Below are the code and all the weights of a small trained network. Each question names an input and a target symbol and asks about switching units off, where a switched-off unit gives its printed mean instead of its output.

import numpy as np


def w(rows, s, z=0):
    codes = np.array(rows[::2]) - 128.0
    scale = np.full(codes.shape[1], s)
    scale[-1] = z or s
    return codes * scale


def f(y):
    return np.maximum(y, 0)


def softmax(a):
    e = np.exp(a - a.max(-1, keepdims=True))
    return e / e.sum(-1, keepdims=True)


def log_softmax(a):
    a = a - a.max(-1, keepdims=True)
    return a - np.log(np.exp(a).sum(-1, keepdims=True))


def net(x, mask):
    ids = ['αβγεζηθμξτφψω'.index(c) for c in x.split()]
    T = len(ids)
    res = E[ids] + P[:T]
    u = 0
    for l in range(2):
        r = res
        for j in range(2):
            rows = slice(2 * j, 2 * j + 2)
            q, k, v = (r @ M[l][rows].T for M in (Q, K, V))
            z = softmax(np.where(np.tri(T) > 0, q @ k.T / 2**0.5, -1e9)) @ v
            o = O[l][rows]
            res = res + np.where(mask[u + j], z, o[:, -1]) @ o[:, :-1]
        u += 2
        y = f(res @ A[l][:, :-1].T + A[l][:, -1])
        res = res + np.where(mask[u : u + 4], y, B[l][:, -1]) @ B[l][:, :-1]
        u += 4
    return log_softmax(res[-1] @ U[:, :-1].T + U[:, -1])


Q, K, V, O, A, B = {}, {}, {}, {}, {}, {}
E = w([
[223,91,76],'α',
[190,89,37],'β',
[175,118,88],'γ',
[189,104,71],'ε',
[175,126,121],'ζ',
[146,152,30],'η',
[202,108,139],'θ',
[195,122,99],'μ',
[181,87,136],'ξ',
[177,132,18],'τ',
[186,205,2],'φ',
[75,207,181],'ψ',
[99,97,198],'ω',
],0.015)
P = w([
[254,122,112],'0',
[239,118,101],'1',
[216,113,94],'2',
[186,106,88],'3',
[164,100,86],'4',
[141,96,85],'5',
[121,92,81],'6',
[100,97,87],'7',
[83,98,92],'8',
[71,110,98],'9',
[71,123,103],'10',
[102,113,115],'11',
],0.0099)
Q[0] = w([
[59,155,186],'0.h1',
[128,101,99],'0.h1',
[182,4,61],'0.h2',
[78,83,158],'0.h2',
],0.012)
K[0] = w([
[255,58,236],'0.h1',
[98,123,153],'0.h1',
[12,11,137],'0.h2',
[191,109,93],'0.h2',
],0.0094)
V[0] = w([
[142,8,175],'0.h1',
[112,57,167],'0.h1',
[125,190,166],'0.h2',
[185,95,86],'0.h2',
],0.013)
O[0] = w([
[255,30,148,88],'0.h1',
[233,32,131,49],'0.h1',
[95,100,113,58],'0.h2',
[219,130,174,255],'0.h2',
],0.0077,0.0099)
A[0] = w([
[61,101,195,130],'0.n1',
[114,177,68,169],'0.n2',
[3,83,143,254],'0.n3',
[80,114,192,119],'0.n4',
],0.007,0.0083)
B[0] = w([
[191,99,253,132],'0.n1',
[253,108,223,255],'0.n2',
[209,162,101,209],'0.n3',
[178,63,226,132],'0.n4',
],0.0062,0.0064)
Q[1] = w([
[171,165,21],'1.h1',
[32,107,126],'1.h1',
[253,175,141],'1.h2',
[40,97,92],'1.h2',
],0.0067)
K[1] = w([
[40,45,67],'1.h1',
[222,138,21],'1.h1',
[11,73,136],'1.h2',
[234,183,1],'1.h2',
],0.0057)
V[1] = w([
[120,114,157],'1.h1',
[139,165,243],'1.h1',
[82,105,11],'1.h2',
[134,183,61],'1.h2',
],0.011)
O[1] = w([
[85,54,210,110],'1.h1',
[32,1,134,180],'1.h1',
[193,153,113,1],'1.h2',
[227,214,136,136],'1.h2',
],0.0071,0.013)
A[1] = w([
[79,72,199,247],'1.n1',
[95,141,81,237],'1.n2',
[174,6,146,5],'1.n3',
[136,195,147,96],'1.n4',
],0.011,0.0026)
B[1] = w([
[143,167,10,210],'1.n1',
[70,50,130,160],'1.n2',
[97,120,205,254],'1.n3',
[98,176,142,180],'1.n4',
],0.012,0.0092)
U = w([
[158,120,108,69],'α',
[191,144,16,185],'β',
[104,116,3,140],'γ',
[139,121,143,115],'ε',
[116,123,136,160],'ζ',
[206,143,112,45],'η',
[84,104,164,141],'θ',
[51,188,183,80],'μ',
[167,110,107,162],'ξ',
[88,114,167,131],'τ',
[81,169,113,113],'φ',
[99,137,227,2],'ψ',
[21,55,63,185],'ω',
],0.012,0.0088)

Each question gives the input, a string of symbols that net reads in full, and the target symbol t.
The units are the heads (2 rows each of Q, K, V and O) and the neurons (one row each of A and B). Each row of codes is followed by its name. A weight is (code - 128) times the scale printed after its matrix; where a second scale follows, it is the last column's (O, A, B and U).
mask holds one flag per unit, layer by layer, with each layer's heads first. A switched-off unit (its flag False) gives its mean, the last column of its rows in O or B, instead of its output. The means were averaged over made-up inputs and are rounded, as every weight is.
A unit's drop is (log p(t) with every unit on - log p(t) with that unit switched off) / (log p(t) with every unit on - log p(t) with every unit switched off).
The circuit of an input: a set's keep is (log p(t) with only the set's units on - log p(t) with every unit switched off) / (log p(t) with every unit on - log p(t) with every unit switched off). Starting from all 12 units, units are removed one at a time, each time the one whose removal leaves the highest keep (on an exact tie, the one counted first), for as long as the keep stays at least 0.8.
circuit, biggest first: the units of the circuit, biggest drop first
most important unit: the unit with the biggest drop
top k neurons: the k neurons with the biggest drops, biggest first
k most important neurons of layer l: the k neurons of layer l with the biggest drops, biggest first
which heads matter: for each layer, one digit per head in row order, 1 if its drop is at least 0.15 and else 0, layers parted by /
input α α α, target ψ: circuit, biggest first	[1.n3, 0.h1, 1.n1]
input η ψ β τ ω α γ β α ε, target β: which heads matter	01 / 11
input ε ζ γ γ α τ η α ε, target β: most important unit	1.n3
input ξ β α α ε α α α η β α, target β: which heads matter	00 / 11
input θ ε ε ξ α φ θ, target μ: top 2 neurons	[1.n1, 1.n4]
input β ψ γ α α β ω, target ω: which heads matter	10 / 11
input τ ω α ξ, target ω: which heads matter	00 / 01
input α φ ε θ, target μ: which heads matter	10 / 01
input ε ω γ μ η α α ξ β, target β: circuit, biggest first	[1.n3, 1.h1, 0.h1]
input β τ β ε α ω θ ψ, target ω: circuit, biggest first	[1.h2, 0.h1, 1.n1]
input θ γ ψ α β ω ζ α α β τ, target β: circuit, biggest first	[0.h2, 1.h1, 1.h2]
input α α θ τ α ω β, target ω: 2 most important neurons of layer 0	[0.n3, 0.n2]
input β τ α η θ τ φ ε ω η φ, target ω: top 4 neurons	[0.n2, 0.n3, 1.n2, 1.n3]
input ω ξ μ, target ω: top 3 neurons	[1.n1, 1.n3, 0.n3]
input β τ ξ η φ ε α α ω, target ω: top neuron	[1.n1]
input ε μ θ β τ ω θ ζ, target ω: circuit, biggest first	[1.h2, 0.h1]
input ζ ζ φ α, target μ: which heads matter	10 / 00
input α β ζ ω μ, target ω: circuit, biggest first	[1.h2, 1.h1]
input γ η η γ μ ω ζ, target ω: circuit, biggest first	[1.h1, 1.h2]
input β θ α α α, target ψ: top 3 neurons	[1.n3, 1.n1, 0.n2]
input ε ε ω β ξ, target ω: which heads matter	10 / 01
input τ ε ε α α β α ε β η, target β: circuit, biggest first	[1.h2]
input ε ζ α α ε φ α μ, target μ: top 2 neurons	[1.n1, 1.n4]
input β θ τ ω ε, target ω: top 2 neurons	[0.n3, 1.n2]
input ω ω α ζ ξ ε ω μ ω τ, target ω: 2 most important neurons of layer 1	[1.n2, 1.n1]
input μ β ψ, target γ: top 2 neurons	[1.n1, 1.n3]
input α α α α η α β τ α, target β: circuit, biggest first	[1.h1]
input ε φ β, target μ: top 2 neurons	[1.n4, 1.n1]
input α ω φ, target ω: which heads matter	00 / 11
input ω ξ α η ε γ ζ β β γ τ, target β: which heads matter	10 / 11
